[ 224  365   29  -56  -37  330 -181    8  -45 -102  147 -709  128 -161
   72  -61  528  105  201   18  127  365  694  132    5  145  466 -100
  277    8  232   69  168  -67   73  124   86 -325]
0
[ -89   34   12  -46 -286 -354   16  105 -123   18   68 -162  120    9
  262  318   29 -222    5  144   54  -46   -2  240  104 -356  266  117
  -80  -29   58  -80 -202  -48  338 -125  102  118]
4
[ 154  303  187  -48 -177  120 -211  157 -163  215  136 -730  228 -223
  280  112  582   83   16   69  213  342  709  200   92   13  312  139
  130   28  246   24  149 -202  -67   90   -7 -226]
10
[-103  -52  339 -199 -182 -362  164 -127   14  335  -69 -262  232   92
  180  247 -198  106  106  100  121  134  135  197  -74 -277  138  126
  -87   68  144   29  142  -16  159 -334 -220  173]
3
[-316   84  244 -323   54   38  -65 -458   95  162 -189  -93 -236  152
  170 -212  161  309  598 -115  256  -20 -447 -233  -64 -131  415    3
  195  -70   87 -235  260  213  272 -273  320  382]
2
[ 293  174  279  201  -20  273   64  101    0   13   21   62  293 -125
  376  -53  175  412  192   84   12  113  425  169 -236   83  -83   84
 -154   79  -95  751   49  -34 -111  -54 -110  196]
6
[  49  484  329 -116 -163  170 -193   20  -91    8  275 -585  176  -23
  291   -9  600  147  370 -152  293  364  616  242  -84  226  248  -91
  134   62  231   62  236  -96   12  233  -59 -110]
6
[ 204 -309  352 -134  -13  152   48  -54  129  331 -158  190  234   28
  -15 -108 -692  414  182  166 -121   32   95   67 -471  242 -102  105
 -131  173 -418  597  134  -26 -204 -116 -102  120]
8
[ 194  332  330 -103  -74  251 -153 -124  -98   63   60 -696  193 -157
  129   79  290  276  280  -66   -8  194  754  141  152  396  508   71
  442 -101  100 -282   39 -278  -24  395  257 -256]
5
[  30  -57  135  148  -85   67  266   30  111   76 -127  190   -3 -174
   76  -19 -268  181  -62  102 -171  154  327   42 -247  354 -112  178
  -40  203 -152  768   24    9  -76 -107  -76  190]
2
[-162   34   10  -65 -347 -343  210   85  -57  -74  219 -250  209  101
  223   47  308 -191   21   87   48   53  315  407  -82 -261   68   48
 -328  139  246  232  -64   -9  266 -277 -204  200]
10
[-318    6 -218 -291  129  -16 -229 -287  -56 -276  254 -160 -126  122
   -4  -41  550 -160  276 -154  510 -438 -424   -8   87 -473  199 -135
 -151   13   29 -406  -29  177  499 -233  179  388]
9
[  98  375  104  -94   -3  565 -132  -49 -200  -95  228 -478   85  -43
  309 -165  559  203  210 -229  129  290  571  369  153  221  345   36
  235 -123  103   74   -5 -117   38  249   30 -183]
9
[ 159  -57 -118  129    7  429  196  190   70  102  139  -23  204 -148
  179 -183  -52  177  -45  119  200  165  378   81 -338  144 -450   72
 -305  168  -22  899  225   31 -100  -10  -32  -97]
0
[  69 -136   56  107   20  283  -17 -102   12  110  165  112  -37  -46
  176    5  -97  292   57    6 -105 -192  191  215 -328  266 -174  182
   12   72 -218  527   28  -21   41  171   60  109]
1
[ 180  292   99  -63  -58  447   16  -55 -137 -155  248 -620  181   26
  -34 -212  332  160   34 -199  -31  518  656   51  233  220  352  -80
   58   24  268 -327  169  -85  -28  358  -44 -454]
4
[-230   37  398 -196 -368 -459   95  -17  -82  309  102 -201  127  248
  279  305  -24 -152    3  -48  215  -73   29  248 -150 -256  246  159
  -15 -130 -102  128 -110   83  222 -309 -281  330]
0
[-123  108   80 -279 -307 -255   61   39  -48  256  -75 -347  292  102
  186   83   84 -191  -27  160 -132  -98  160  214  -20   53  283  145
  112 -103  -63  159 -138  237  194 -203  -70   81]
2
[-118  -97  277 -187 -325 -717   33   54 -129  407  298 -207  232   96
  204  470  281  -77 -202   47  216  239  -20  268 -296 -195   -8  -36
 -239  -35  112 -102 -202  -66  271 -385 -281   54]
8
[-178   60  -48 -198   81   53 -129 -335  -35 -145  125   44 -121  142
  166   19  430  132  463 -113  542 -329 -380   20  -80 -551  235 -108
 -210  -86  -41 -227  243   88  339 -253  203  526]
8
[-181  120 -262 -187  -15   37 -177 -299  -29 -259    6  198 -257  197
  235  -58  267 -118  361  -89  337 -185 -542 -139   -1 -375  202  -44
  -41  -15  -52 -178  185  228  359 -225  361  451]
11
[ -29  469   95 -203 -193  450  -50   15 -175  -11   15 -712  106  -82
  152  -71  392    9   42 -108   16  607  630  253  -25  308  423   86
  185  127  106  191  139 -241   51   71  130 -242]
5
[ 282  353  274  -61   -5  521  -78   20 -141  -78  100 -384  149  -95
  418 -130  523  196  264  -10   48  460  600   67   64  174  343   68
  324 -101  165  349  -38   -4   40  147  293 -278]
6
[-260 -395  -57 -111 -225 -172   15    0  225 -249  217 -187 -189 -338
 -496  -41  113 -211 -214 -153  193 -350  213  130  111 -134  -29  -28
 -380  320   53 -550   24 -227 -234   52 -221  124]
1
[ -89  142 -101 -157   47 -137  -94 -235  -81 -198   30  171 -127  123
  229  -75  430   88  263  120  430 -158 -280 -218  110 -338   -1 -156
 -117  -73  266 -218  259   89  290 -258  -48  193]
7
[-102  -61   84 -141 -377 -483   36  -37  -75   71  169 -129   97   61
  268  344  131 -127   22    5  105   -5   66  424  -95 -318  165  123
 -131  -19    4   14  -45 -109  348 -236  -57  341]
0
[-140 -152  -43  153 -216   -2  -66  116  223 -186  327 -286 -357 -208
   88  -69  105    2  125    6  167 -411  331  167  101   12  216  272
  -36  162  143 -242   19  -20  -24  197 -112  198]
10
[-124  -51  451 -198 -313 -620   87 -178 -156  368  -71 -201  212  153
  377  336  -58   25  130   63   89   48  -13  214 -150 -511  274   76
 -143 -124    3   78    8   15  167 -375 -175  279]
4
[ 145  309  218 -131   -3  226  -20  -33 -124  200   20 -625  273  -96
  234  -72  170  205   87   20   32  495  617   86  -58   15  421   34
  164  -19  337   99  151   28   -4  124   88 -453]
2
[-342  168  378  -89 -302 -431   54   -1  -70  244  -38 -261   60  180
  344  128   37    4  193  105 -115  100   91  219 -188 -210  405  125
  -95   70   39  102   75   59  325 -315 -194  346]
8
[ 207  464  475  -96  -49   74 -111 -150 -120  219   29 -703  326  -29
  281  112  296  434  155 -107   87  648  678  113 -155  300  334  -32
  206   65  351 -101  142 -211  -38   73    1 -310]
7
[  50  112  308 -178  -52  354  -85 -110  -89   61   23 -561  166 -143
  118  -21  294  205  155 -158   42  308  507  119   66   47  360   93
  182  -19  162  -66   92 -225  -80  174  151 -124]
3
[ -99    1   45   -3 -201  -81 -220   87   76 -343  257 -389  -51 -145
   66 -179  314 -107  307  -14  490 -387  382  271  324 -113  244  -87
 -271  131  268 -468 -123   19   -6  105 -221  127]
7
[ -58   66  131  -21 -426 -305  131  248 -108  201  258 -275  231  187
  219  267  304 -217   54   66  214 -194  145  248   45 -347  263  200
  -92 -198  -64  113  -76   34  180  -76  -40  330]
10
[ 215 -167  144 -105 -126  110  106  -21   91  -45   32  -13   90   -8
  -53  -39  -55  313  137  270   28  -52  308  211 -311  236 -201   95
  -61  176 -131  660   56 -206  -77  -95  -12  135]
10
[  35  -23   38 -131 -139  388   93  124   99 -109  209  -57  -60   -2
   97 -163  -22  305  106  165 -126  105  369  272 -393  347 -216  168
 -117  249 -139  606  216 -123 -155   80  -71  -37]
10
[ 212   12  -77   96  -19  772  228   -2  203 -124   10  133  -36   23
  116 -439 -349  260   72  117 -112  193  292   98 -119  292 -174   89
 -128  366  -97  849  141  191 -194   75   64 -126]
1
[ 267 -131 -146  127   70  389  157  166   23    8   66  -29  204 -142
  115 -149  -82  132  -44  211   17   45  360  109 -114   -6 -222  127
 -217   37  -29  701   41   91   -9   32   37 -110]
3
[ -93 -166 -217 -240  260  120 -281 -243   69 -246    9  254 -281    7
  -86   83  214  -10  276  116  486 -463 -411 -145  -70 -427    7    1
  -94  178  -38   -1  169  160  235 -253  232  385]
0
[-426 -168  206 -263   80 -169 -272 -401  -23   -7   14    9 -219  -59
  120  185  350   40  276 -222  399 -186 -508  -59 -254 -363  119  -62
   81  -37   -5 -292   16  -47  290 -413  164  454]
4
[-192   64 -135 -443   79  -97 -155 -439  -68  -56   10  -23 -198  123
  -45  -28  524  103  286 -126  241  -31 -608 -137  -76 -260  234  -87
   61  -54  137 -540  230  -24  325 -290  128  154]
4
[-129  -37  -90 -269  150  298  -70 -264   89   19  100  262 -237  239
   12  -36 -104   81  325   53  487 -339 -558 -485 -102 -521  244   84
   24   92 -146  -35  374  380   92 -145  382  253]
7
[ 170  -46  110  193   97  337  122   21   93   41  -24  222  -77  -16
  283  -90 -632  360  268  195   85 -112   85  105 -258 -167   49  230
 -249  244 -252  784  -44  176 -191   60  135  121]
3
[ 230  327  542 -189  -28  128 -165 -100 -203  104   53 -492  245   -9
  266  137  406  300  225  -21  118  420  536  147   11   32  304   28
  241  -30  130   12   83 -176  -70   84   42 -190]
11
[ 134  347   -5   -7 -288  530 -111  196 -207 -195  396 -659  271 -144
  353  -40  794   42   22  -50  178  301  802  323   94  153  207   53
  165  -98  222  144   95 -215   16  281  149 -245]
7
[ 150  513  182   33  -73  445 -248  -12 -264 -130  158 -604   78  -15
  449   25  777   74  355 -104  127  384  463  259  163   66  449   44
  331 -116  160  116   39  -92  246  172  294  -74]
11
[  33 -287   97   24 -244 -198 -103   71  153  -32  239 -194  136 -358
 -120  -10  184   73   61  103  414 -384  191  -12  128 -201  -60   45
 -245  191  144 -577  130 -181 -273   87 -138   39]
1
[ 159  346  436 -310 -192   73 -259  -93 -269 -222  197 -339  136   92
  282  102  626  218  268  113   18  279  432  247  -41  159  396   40
  469 -126   92  -12  -54 -131  111  146  110 -148]
7
[ 296 -169  206  -84  -41  215   67  -37   49   52  188  163    5   -7
  151  157   96  357  161  205  260 -108  208  257 -481  -75 -288  169
 -298  157 -151  833  108 -204 -129 -169  -33  172]
3
[ -68    7  214 -239 -288 -459   48  -36 -220  221  127 -235  305   47
  229  310  463 -206  -79  175  237  -62 -124  101 -128 -619   83  101
  -73  -43   33  214  -61  -41  196 -380   24  140]
11
[ -21 -184  142  252 -182  108  -85    9   43 -399  259 -229 -152 -286
   -2  -71   84  -61   61 -123  184 -221  198   26  366 -213  262   85
 -150  173   -3 -449 -182 -143  -23  180   29  139]
6
[  15  -24  -42 -217   97  217 -166 -268   -4 -209  120  162 -281   84
    2   48  551  153  212   96  389 -366 -480  -65  169 -523  233   83
 -111   13  -71 -249   96   99  339 -224  217  392]
8
[-308 -264  245  -40 -215 -331 -123   75  118   40  110 -286 -166 -436
  -40  -56  444   53   43  -76  189 -206  107  134   84  -16   -9   44
  -65   21   25 -399 -180 -253 -250  -35   -6  227]
5
[ 101  -54  120    1   -4  300  112  -23   24  140   59  187   78  -65
  318 -214   23  246   29   23 -154  201  108   31 -515  238 -344   86
  -39    8 -130  734  123   48 -253  -73  -44 -124]
5
[ 150  410  167 -201   19  372 -144  -89 -155 -169  105 -602  105  -33
  262 -134  518  190  406  -62   12  177  707  140   81  195  546    2
  273 -154  200    1   91  -73   48  313   90 -221]
3
[   4  357   55 -200  -82  354 -169   55 -169  -49  299 -633  180  -41
  283 -120  517  161  143 -213   66  496  597  230  172   -3  494  -54
  158  -92  266 -231  104  -57   58  301   57 -249]
3
[-301 -182  164   -1 -394  -85   64  155  142   37  209 -296 -120 -361
 -148   25  146    3  -14  -93  276 -211  312  272  177   84   -4  183
 -343  153  -56 -486   42 -341 -212   94 -204  182]
3
[ 161  361   48 -151   36  487 -115   37 -144 -124  317 -705  291   88
   93  -94  555  132  115 -172   74  283  669  141  173  203  296  -69
   97  -51  395 -254   90 -150   96  340  -76 -369]
3
[ 166  -23 -195  152 -133  497   59   84  -15  -48  340  -94   84 -146
  282  -51  214  114 -137   38   70  -43  431  233 -160  142 -188  274
 -209  261  -89  673   42 -180   64   42  100  103]
5
[ -72 -370  -59   68 -159   18 -106   23  119 -471  346 -204 -184 -330
 -163 -173  185  -29   97  168  269 -434  250  219  301 -153  -42  -28
 -250  328  104 -402  -73 -148 -171  154 -125    6]
8
[-130   24  -47 -258    6   -4 -214 -202  -11    5   41  110 -229  116
  199  -65  540  131  357   64  601   18 -459  -87  -57 -209  -44 -184
  -72  -91  253 -161  275   21  308 -328   28  222]
8
[-377 -233   47   82 -261 -176  -55  -32  174 -238  271 -222 -274 -388
   13  -84  379  -58  194 -139  284 -485  254  314  185 -101  176   66
 -164  149   63 -328 -172 -180   26   -8  -55  408]
0
[-151  -87 -534 -171  166  116 -236 -113   86 -203  344   46 -116   -2
 -127 -168  386 -219   60 -127  386  -83 -395 -222   49 -313   21 -155
 -203  302  149 -355  150  292  296 -149  165   92]
0
[-265  -14  153 -254  154  -25 -174 -418   75  -15 -125  -25 -259  206
   60 -156    3  161  510 -267  195 -139 -570 -200 -215 -285  417 -134
   81 -171 -206 -301   98  204  237 -324  228  471]
5
[ 157 -155  265   98  -37    6   83 -186   39  156 -127  261  -45 -102
  191  261 -175  269  101  236   62  121  130   85 -394  143 -152  230
  -99  270 -100  769   60   19    7 -277  -72  234]
3
[-393 -123   66   42 -433  -82 -115   66  191 -270  399 -390 -112 -302
 -146    3  473 -135   89 -172  294 -251  331  301   91  -20   22  -66
 -204  352   68 -448  167 -440  -97  -78 -220  359]
9
[-135 -308  489  -95 -355 -577  -57 -224  192  -21   -6 -298  -88 -274
 -125  125   95  122  211   39  240 -119   40   64 -102 -105  164   43
  123  204  149 -402   83 -324 -157 -298 -209  300]
7
[-157  -95  480 -358 -333 -672  126  -80 -179  346  -89 -231  242  177
  306  226  -99  -12  107  179  -51  102   68  275    2 -261  412   78
   68 -234   71  -61 -210   82  254 -246 -233   87]
8
[-340 -252  156 -121  -46 -115 -104  -35   97 -130  248 -166 -162 -129
 -263   23  178  -75   39 -276  272 -218   27   42  353 -174  238  -67
 -138  204  132 -791 -267 -102 -193   35   26  170]
2
[ -37  -20   96  131   40  421  320    7  194  206 -105   29   -7 -156
   47 -261 -208  352   90   31 -172   91  280   80 -409  366 -105  148
  -71   57 -144  724  194  136 -157   47  -24   18]
8
[-223 -148  253  -94 -179 -415 -145  -83   63  -98   80 -296 -123 -265
   21  107   30  -38   75  -85  251  -24  174  -94   54 -144  182  -11
 -165  195  103 -613   -8 -145 -219  -38 -109  104]
3
[-195  121  144 -152 -327 -607   59  277 -166  305  163 -342  206   99
  359  157  188 -247 -130  240  259   84  304  304   14 -441   61   23
 -388  -50  193  168  -90  178  178 -228 -314  -22]
10
[-197  -74 -284 -208  118  212 -105 -231  115  -80 -154  102 -225  132
  -29 -344 -142  -95  264  -73  182   30 -386 -312   81 -114  248 -142
  -74   65  130 -340  186  384  236 -180  194   45]
1
[-324 -392   26   -1 -220 -306  -36  115   -7  -67  244 -219   14 -429
 -131  -26  261 -225 -243  -34  134 -229  165  157  238 -339  -69  -14
 -428  162  -23 -385 -128 -229   29 -178 -272  122]
4
[-180  152 -136 -229 -383 -382   40  124  -74  122  362 -451  133  209
  403    7  385 -253  -74   25    6   14  237  370 -133 -226  119   37
 -137  -75  114  126  -13  107  292 -212 -144   43]
0
[ 376  372  268  -71   28  528 -175   27 -234   90   90 -454  368   31
  180 -160  426  220  176    8  146  498  475  -41  170   92  269  -94
  201 -106  137   78   80  -31 -137  266  163 -469]
10
[-171   -8 -154 -167 -260 -219   33  124   -6  170  142 -162  -60  167
   54  -86 -115 -341 -118  117  -90 -141   29   69   52 -282  295  146
  -69   69  -80  112  -19  233   96  -35   17   28]
5
[ -69 -131 -192   34   82  289  -15  250    1 -103  370  -67  -69  -65
  -87  -33  123   41  -12  -88  114   34  169  211 -228    3 -246   65
 -300  344  -46  398  118 -223  -33   49  -53   95]
6
[-240 -345   43   24 -155 -283   62 -147  198 -226    9 -163 -187 -232
 -344 -162  -19   -8   16   79    2 -397   20  -57  318  -71   64   67
 -110  322  196 -579    5  -31 -154   29 -225  154]
11
[-201 -181  224  101 -281 -283  -48   26  149 -122  158 -188  -13 -208
 -112   12  -15   14  102  -93  130 -231  264  207  209 -120  244   20
 -194  209   26 -550  -43 -105 -128  -26 -246  308]
7
[ 109  446   98  -22 -158  335 -112  -20 -135 -132  245 -508   92   14
  192    7  459  118   25    4  200  414  638  145  121  209  216  -13
  -33  251  238   13  143  -77   44  187   14 -233]
9
[-132    5 -369 -220   81   95  -90 -157   11  -27  192  133  -78  168
  117    8  475   37  154  -25  688 -190 -449  -63  -57 -564 -102  -99
 -332   15  184  -25  271  144  279 -367   67  384]
3
[  98   71  439 -283 -180 -659 -107 -130 -131   38   12 -344  247   -5
  219  405  489   71  215  145   74  106   20  150  -44 -350  218   23
   77  -19   56 -159   24 -228  302 -385  -98  281]
0
[-102   55 -296  -44   85  185  -64  -80  -98 -118  188 -193  -36  169
   53  -17  349 -145  220   -8  371 -316 -137 -240   83 -423  289  -14
  -87 -143  112 -187  151  216  355  -42  283  147]
4
[ 144  -75  179 -139  -72  156  127   -5   50  -40  -33    0  245  -50
  125 -104 -170  352   30   67 -154  300  269  227 -422  169 -105   50
 -192  116  -34  445   51   -7 -125 -103  -94  -29]
2
